Below is a small trained network, with its code and all its weights. Each question gives an input and a target symbol and asks what happens when units are switched off, that is, made to give their printed mean instead of their output.

import numpy as np


def w(rows, s, z=0):
    codes = np.array(rows[::2]) - 128.0
    scale = np.full(codes.shape[1], s)
    scale[-1] = z or s
    return codes * scale


def f(y):
    return np.maximum(y, 0)


def softmax(a):
    e = np.exp(a - a.max(-1, keepdims=True))
    return e / e.sum(-1, keepdims=True)


def log_softmax(a):
    a = a - a.max(-1, keepdims=True)
    return a - np.log(np.exp(a).sum(-1, keepdims=True))


def net(x, mask):
    ids = ['αβγελξσ'.index(c) for c in x.split()]
    T = len(ids)
    res = E[ids] + P[:T]
    u = 0
    for l in range(3):
        q, k, v = (res @ M[l].T for M in (Q, K, V))
        z = softmax(np.where(np.tri(T) > 0, q @ k.T / 3**0.5, -1e9)) @ v
        res = res + np.where(mask[u], z, O[l][:, -1]) @ O[l][:, :-1]
        u += 1
        y = f(res @ A[l][:, :-1].T + A[l][:, -1])
        res = res + np.where(mask[u : u + 8], y, B[l][:, -1]) @ B[l][:, :-1]
        u += 8
    return log_softmax(res[-1] @ U[:, :-1].T + U[:, -1])


Q, K, V, O, A, B = {}, {}, {}, {}, {}, {}
E = w([
[170,226,142],'α',
[132,130,238],'β',
[85,56,157],'γ',
[254,154,141],'ε',
[68,206,1],'λ',
[61,158,158],'ξ',
[220,102,6],'σ',
],0.017)
P = w([
[130,85,179],'0',
[237,197,90],'1',
[62,55,26],'2',
[81,102,226],'3',
[247,163,43],'4',
[58,56,27],'5',
[83,108,224],'6',
[253,161,41],'7',
[63,54,37],'8',
[79,111,226],'9',
[254,164,38],'10',
[64,54,44],'11',
[81,110,221],'12',
],0.0078)
Q[0] = w([
[111,236,140],'L0H0',
[115,1,150],'L0H0',
[182,56,79],'L0H0',
],0.0067)
K[0] = w([
[2,86,9],'L0H0',
[177,100,12],'L0H0',
[173,121,83],'L0H0',
],0.0045)
V[0] = w([
[183,133,113],'L0H0',
[131,19,46],'L0H0',
[102,106,252],'L0H0',
],0.0028)
O[0] = w([
[124,153,80,110],'L0H0',
[3,148,189,2],'L0H0',
[52,92,239,173],'L0H0',
],0.0059,0.00065)
A[0] = w([
[125,251,207,3],'L0N0',
[85,184,36,219],'L0N1',
[84,174,158,91],'L0N2',
[63,134,86,195],'L0N3',
[46,123,127,140],'L0N4',
[74,138,46,166],'L0N5',
[58,157,241,127],'L0N6',
[173,128,143,28],'L0N7',
],0.012,0.0039)
B[0] = w([
[108,108,50,205],'L0N0',
[158,52,126,234],'L0N1',
[193,145,137,174],'L0N2',
[113,173,254,205],'L0N3',
[152,69,163,205],'L0N4',
[105,170,203,206],'L0N5',
[93,100,32,255],'L0N6',
[68,188,217,144],'L0N7',
],0.0094,0.0078)
Q[1] = w([
[102,221,75],'L1H0',
[93,142,254],'L1H0',
[176,100,103],'L1H0',
],0.0036)
K[1] = w([
[202,184,199],'L1H0',
[231,98,3],'L1H0',
[84,179,146],'L1H0',
],0.005)
V[1] = w([
[213,1,71],'L1H0',
[250,23,178],'L1H0',
[89,159,98],'L1H0',
],0.0054)
O[1] = w([
[196,95,101,251],'L1H0',
[253,4,152,194],'L1H0',
[74,155,95,112],'L1H0',
],0.0052,0.0026)
A[1] = w([
[214,103,81,254],'L1N0',
[123,229,56,195],'L1N1',
[158,249,167,153],'L1N2',
[26,80,118,47],'L1N3',
[181,103,135,14],'L1N4',
[42,85,208,28],'L1N5',
[139,192,157,44],'L1N6',
[78,29,131,74],'L1N7',
],0.012,0.0049)
B[1] = w([
[30,187,162,254],'L1N0',
[224,95,39,175],'L1N1',
[195,104,228,173],'L1N2',
[149,202,158,224],'L1N3',
[162,71,158,148],'L1N4',
[255,184,78,241],'L1N5',
[181,52,162,137],'L1N6',
[159,204,82,255],'L1N7',
],0.0076,0.0085)
Q[2] = w([
[85,181,121],'L2H0',
[150,95,63],'L2H0',
[255,112,103],'L2H0',
],0.0095)
K[2] = w([
[139,114,131],'L2H0',
[121,254,136],'L2H0',
[70,129,150],'L2H0',
],0.015)
V[2] = w([
[39,181,254],'L2H0',
[51,168,125],'L2H0',
[166,36,64],'L2H0',
],0.0047)
O[2] = w([
[100,223,85,7],'L2H0',
[109,137,4,56],'L2H0',
[222,150,62,34],'L2H0',
],0.0037,0.0017)
A[2] = w([
[114,111,124,96],'L2N0',
[151,97,199,83],'L2N1',
[193,100,221,160],'L2N2',
[142,118,166,163],'L2N3',
[65,30,182,248],'L2N4',
[197,126,103,66],'L2N5',
[3,52,127,254],'L2N6',
[69,36,166,144],'L2N7',
],0.013,0.0075)
B[2] = w([
[151,94,175,128],'L2N0',
[163,86,217,168],'L2N1',
[60,154,81,251],'L2N2',
[117,133,90,175],'L2N3',
[246,86,181,166],'L2N4',
[92,47,150,189],'L2N5',
[67,22,152,160],'L2N6',
[32,152,72,139],'L2N7',
],0.012)
U = w([
[112,102,55,20],'α',
[23,129,85,2],'β',
[254,119,119,154],'γ',
[172,150,177,116],'ε',
[51,151,149,104],'λ',
[94,202,108,251],'ξ',
[113,84,122,139],'σ',
],0.013,0.0052)

Each question gives the input, a string of symbols that net reads in full, and the target symbol t.
The units are the heads (3 rows each of Q, K, V and O) and the neurons (one row each of A and B). Each row of codes is followed by its name. A weight is (code - 128) times the scale printed after its matrix; where a second scale follows, it is the last column's (O, A, B and U).
mask holds one flag per unit, layer by layer, with each layer's heads first. A switched-off unit (its flag False) gives its mean, the last column of its rows in O or B, instead of its output. The means were averaged over made-up inputs and are rounded, as every weight is.
A unit's drop is (log p(t) with every unit on - log p(t) with that unit switched off) / (log p(t) with every unit on - log p(t) with every unit switched off).
The circuit of an input: a set's keep is (log p(t) with only the set's units on - log p(t) with every unit switched off) / (log p(t) with every unit on - log p(t) with every unit switched off). Starting from the 12 units with the biggest drops (on a tie, the unit counted first), units are removed one at a time, each time the one whose removal leaves the highest keep (on an exact tie, the one counted first), for as long as the keep stays at least 0.8.
units of the circuit, in order: the units of the circuit, biggest drop first
most important unit: the unit with the biggest drop
top k neurons: the k neurons with the biggest drops, biggest first
top k neurons in layer l: the k neurons of layer l with the biggest drops, biggest first
input α σ ξ γ β, target σ: top 3 neurons in layer 0	(L0N3; L0N5; L0N0)
input ε ε α ξ γ γ β ξ, target σ: top 2 neurons in layer 2	(L2N6; L2N4)
input ξ α ξ ξ ξ, target γ: top 3 neurons	(L1N3; L0N6; L1N7)
input γ ξ σ ε, target ε: top 3 neurons	(L2N1; L1N5; L1N7)
input β γ α α ξ, target γ: top 4 neurons	(L1N3; L1N5; L1N7; L0N4)
input γ ξ α ξ α ξ ξ β α σ λ, target ε: top 4 neurons	(L0N5; L0N1; L2N4; L0N3)
input α γ σ, target σ: top 4 neurons	(L1N5; L2N4; L1N0; L2N6)
input ξ α γ, target ξ: top neuron in layer 0	(L0N1)
input ξ λ β, target ξ: top 2 neurons in layer 0	(L0N2; L0N0)
input γ ξ σ, target σ: top 4 neurons	(L1N5; L2N4; L2N6; L1N0)
input ξ β λ γ β ε β α β γ β, target σ: top 2 neurons in layer 2	(L2N6; L2N4)
input λ ξ λ α α ξ λ ξ, target ε: top 3 neurons	(L1N5; L0N6; L1N7)
input σ γ ξ ε ξ ε α λ ξ ε ξ ξ β, target β: units of the circuit, in order	(L0N6; L2N4; L1N7)
input β ξ ε, target ξ: units of the circuit, in order	(L1N0)
input β λ ξ ξ γ ξ λ, target λ: top 2 neurons	(L2N2; L1N5)
input ξ ξ β ε ε λ ξ σ ξ α ε, target λ: top 2 neurons in layer 1	(L1N2; L1N0)
input α σ ξ λ ξ ξ σ ξ, target ε: top 3 neurons in layer 0	(L0N6; L0N4; L0N0)
input α α γ γ σ γ λ, target λ: top 2 neurons in layer 1	(L1N5; L1N1)
input ξ λ α α ξ ξ γ β ξ γ γ ξ ξ, target ξ: top 2 neurons in layer 1	(L1N3; L1N7)
input ξ γ ξ ε ε β, target ξ: most important unit	L1N7
